Below are the code and all the weights of a small trained network. Each question names an input and a target symbol and asks about switching units off, where a switched-off unit gives its printed mean instead of its output.

import numpy as np


def w(rows, s, z=0):
    codes = np.array(rows[::2]) - 128.0
    scale = np.full(codes.shape[1], s)
    scale[-1] = z or s
    return codes * scale


def norm(h):
    return h / np.sqrt((h * h).mean(-1, keepdims=True) + 1e-5)


def f(y):
    return y / 2 * (1 + np.tanh(0.7978845608 * (y + 0.044715 * y**3)))


def softmax(a):
    e = np.exp(a - a.max(-1, keepdims=True))
    return e / e.sum(-1, keepdims=True)


def log_softmax(a):
    a = a - a.max(-1, keepdims=True)
    return a - np.log(np.exp(a).sum(-1, keepdims=True))


def net(x, mask):
    ids = ['ΔΦαβγεζηθμσ'.index(c) for c in x.split()]
    T = len(ids)
    res = E[ids] + P[:T]
    u = 0
    for l in range(2):
        r = norm(res)
        for j in range(2):
            rows = slice(2 * j, 2 * j + 2)
            q, k, v = (r @ M[l][rows].T for M in (Q, K, V))
            z = softmax(np.where(np.tri(T) > 0, q @ k.T / 2**0.5, -1e9)) @ v
            o = O[l][rows]
            res = res + np.where(mask[u + j], z, o[:, -1]) @ o[:, :-1]
        u += 2
        y = f(norm(res) @ A[l][:, :-1].T + A[l][:, -1])
        res = res + np.where(mask[u : u + 12], y, B[l][:, -1]) @ B[l][:, :-1]
        u += 12
    return log_softmax(norm(res)[-1] @ U[:, :-1].T + U[:, -1])


Q, K, V, O, A, B = {}, {}, {}, {}, {}, {}
E = w([
[164,111,147],'Δ',
[7,115,43],'Φ',
[43,157,158],'α',
[123,126,152],'β',
[129,141,146],'γ',
[130,216,143],'ε',
[194,147,93],'ζ',
[94,83,145],'η',
[89,130,175],'θ',
[204,218,63],'μ',
[18,125,190],'σ',
],0.015)
P = w([
[146,169,109],'0',
[184,121,145],'1',
[83,142,67],'2',
[59,161,156],'3',
[126,150,133],'4',
[131,146,255],'5',
[107,232,135],'6',
[171,71,127],'7',
[99,171,87],'8',
[138,48,153],'9',
],0.0095)
Q[0] = w([
[136,93,91],'L0H1',
[190,113,229],'L0H1',
[92,251,133],'L0H2',
[157,174,112],'L0H2',
],0.012)
K[0] = w([
[63,134,105],'L0H1',
[160,223,146],'L0H1',
[132,160,4],'L0H2',
[170,111,159],'L0H2',
],0.014)
V[0] = w([
[23,59,107],'L0H1',
[153,57,182],'L0H1',
[149,122,53],'L0H2',
[52,85,3],'L0H2',
],0.0043)
O[0] = w([
[192,95,62,9],'L0H1',
[82,91,140,44],'L0H1',
[82,178,141,154],'L0H2',
[146,254,125,79],'L0H2',
],0.0039,0.0016)
A[0] = w([
[179,58,170,113],'L0N1',
[101,112,54,2],'L0N2',
[103,165,133,111],'L0N3',
[97,142,138,91],'L0N4',
[183,170,122,71],'L0N5',
[98,69,104,84],'L0N6',
[75,146,22,239],'L0N7',
[143,191,118,6],'L0N8',
[71,254,110,140],'L0N9',
[69,115,187,171],'L0N10',
[175,188,122,54],'L0N11',
[61,147,151,104],'L0N12',
],0.0082,0.00094)
B[0] = w([
[212,211,72,154],'L0N1',
[87,146,88,131],'L0N2',
[145,118,124,150],'L0N3',
[140,113,119,138],'L0N4',
[137,142,199,166],'L0N5',
[159,113,115,125],'L0N6',
[107,91,1,190],'L0N7',
[111,97,168,156],'L0N8',
[186,9,43,252],'L0N9',
[239,83,136,181],'L0N10',
[140,130,203,172],'L0N11',
[166,89,80,169],'L0N12',
],0.0077,0.0044)
Q[1] = w([
[228,76,71],'L1H1',
[142,199,246],'L1H1',
[73,57,192],'L1H2',
[62,57,105],'L1H2',
],0.011)
K[1] = w([
[51,166,176],'L1H1',
[82,93,11],'L1H1',
[64,171,31],'L1H2',
[143,55,30],'L1H2',
],0.011)
V[1] = w([
[197,101,234],'L1H1',
[72,51,144],'L1H1',
[80,100,62],'L1H2',
[116,254,117],'L1H2',
],0.0088)
O[1] = w([
[36,172,136,253],'L1H1',
[240,254,68,64],'L1H1',
[85,231,103,80],'L1H2',
[102,47,112,72],'L1H2',
],0.0075,0.0054)
A[1] = w([
[115,128,118,147],'L1N1',
[71,153,73,118],'L1N2',
[98,97,84,44],'L1N3',
[188,67,147,146],'L1N4',
[56,112,220,156],'L1N5',
[212,75,45,91],'L1N6',
[83,170,117,107],'L1N7',
[187,110,128,201],'L1N8',
[90,105,85,154],'L1N9',
[85,111,76,41],'L1N10',
[123,78,1,9],'L1N11',
[117,76,2,116],'L1N12',
],0.01,0.0016)
B[1] = w([
[126,137,148,136],'L1N1',
[128,211,143,198],'L1N2',
[138,112,183,165],'L1N3',
[54,214,135,254],'L1N4',
[152,175,1,238],'L1N5',
[54,143,70,233],'L1N6',
[129,208,135,141],'L1N7',
[29,129,116,207],'L1N8',
[80,116,206,193],'L1N9',
[88,109,189,178],'L1N10',
[226,131,191,226],'L1N11',
[207,95,242,253],'L1N12',
],0.0077,0.0037)
U = w([
[128,110,128,1],'Δ',
[194,107,91,74],'Φ',
[169,97,141,80],'α',
[120,134,92,59],'β',
[121,191,198,78],'γ',
[118,125,124,18],'ε',
[72,71,91,196],'ζ',
[168,116,167,232],'η',
[74,245,153,149],'θ',
[148,136,212,201],'μ',
[134,186,118,80],'σ',
],0.011,0.0056)

Each question gives the input, a string of symbols that net reads in full, and the target symbol t.
The units are the heads (2 rows each of Q, K, V and O) and the neurons (one row each of A and B). Each row of codes is followed by its name. A weight is (code - 128) times the scale printed after its matrix; where a second scale follows, it is the last column's (O, A, B and U).
mask holds one flag per unit, layer by layer, with each layer's heads first. A switched-off unit (its flag False) gives its mean, the last column of its rows in O or B, instead of its output. The means were averaged over made-up inputs and are rounded, as every weight is.
A unit's drop is (log p(t) with every unit on - log p(t) with that unit switched off) / (log p(t) with every unit on - log p(t) with every unit switched off).
The circuit of an input: a set's keep is (log p(t) with only the set's units on - log p(t) with every unit switched off) / (log p(t) with every unit on - log p(t) with every unit switched off). Starting from the 12 units with the biggest drops (on a tie, the unit counted first), units are removed one at a time, each time the one whose removal leaves the highest keep (on an exact tie, the one counted first), for as long as the keep stays at least 0.8.
circuit, biggest first: the units of the circuit, biggest drop first
k most important neurons: the k neurons with the biggest drops, biggest first
top k neurons in layer l: the k neurons of layer l with the biggest drops, biggest first
which heads matter: for each layer, one digit per head in row order, 1 if its drop is at least 0.15 and else 0, layers parted by /
input μ η ζ β θ, target ζ: circuit, biggest first => (L0N12, L0N9, L0N5, L0H2)
input ζ Φ θ Δ, target θ: 3 most important neurons => (L1N4, L0N7, L0N1)
input ε Φ ζ γ ζ σ ζ η η θ, target θ: circuit, biggest first => (L1H1, L1H2)
input Δ ζ ζ ζ ζ θ Φ β ζ ζ, target ζ: circuit, biggest first => (L1N6)
input ζ ζ ζ θ Φ α γ ζ θ η, target θ: circuit, biggest first => (L1H1, L1H2)
input σ σ Φ, target θ: 2 most important neurons => (L0N10, L1N2)
input ζ μ ζ α ζ β ζ, target ζ: 4 most important neurons => (L0N11, L0N5, L0N9, L1N2)
input ζ ζ β β ζ ζ θ Δ, target ζ: which heads matter => 00 / 01
input β θ α Φ α γ ζ μ μ, target μ: 2 most important neurons => (L0N1, L1N12)
input η γ ζ θ θ θ θ Φ, target θ: top 2 neurons in layer 1 => (L1N2, L1N7)
input η ζ ζ ε, target ζ: which heads matter => 00 / 10
input σ θ θ, target μ: 2 most important neurons => (L0N10, L1N12)
input ζ β ζ β, target ζ: 2 most important neurons => (L0N1, L0N9)
input ζ σ β β θ θ θ α, target θ: circuit, biggest first => (L1H1)
input θ θ θ ε ζ ζ γ μ, target ζ: which heads matter => 00 / 01
input ζ η γ σ β θ ζ θ ζ β, target θ: which heads matter => 00 / 00
input η α ζ ζ μ θ ζ β α, target μ: 3 most important neurons => (L0N9, L1N12, L1N11)
input Δ ζ β β, target ζ: 3 most important neurons => (L0N9, L0N10, L0N1)
input σ ζ γ γ, target ζ: which heads matter => 00 / 10
input ζ γ ζ μ θ, target ζ: 3 most important neurons => (L0N10, L0N12, L1N5)
input ζ θ β ζ ζ γ ε, target ζ: which heads matter => 00 / 01
input β θ γ η, target θ: top neuron in layer 0 => (L0N9)
input η ζ ζ γ θ ζ Φ ε β θ, target θ: 4 most important neurons => (L0N9, L1N4, L1N12, L0N7)
input β θ Δ, target μ: which heads matter => 01 / 00
input ζ ζ ζ ζ Δ, target ζ: top 2 neurons in layer 1 => (L1N6, L1N8)
input α ζ μ β β β ζ θ γ ζ, target θ: 3 most important neurons => (L1N4, L0N9, L0N7)
input ζ Φ β ζ ζ ζ θ ζ γ, target μ: most important neuron => (L0N9)
input θ η ζ ζ ζ θ γ γ, target θ: 2 most important neurons => (L0N9, L1N4)
input θ β ζ σ θ Φ, target μ: top 2 neurons in layer 1 => (L1N12, L1N11)
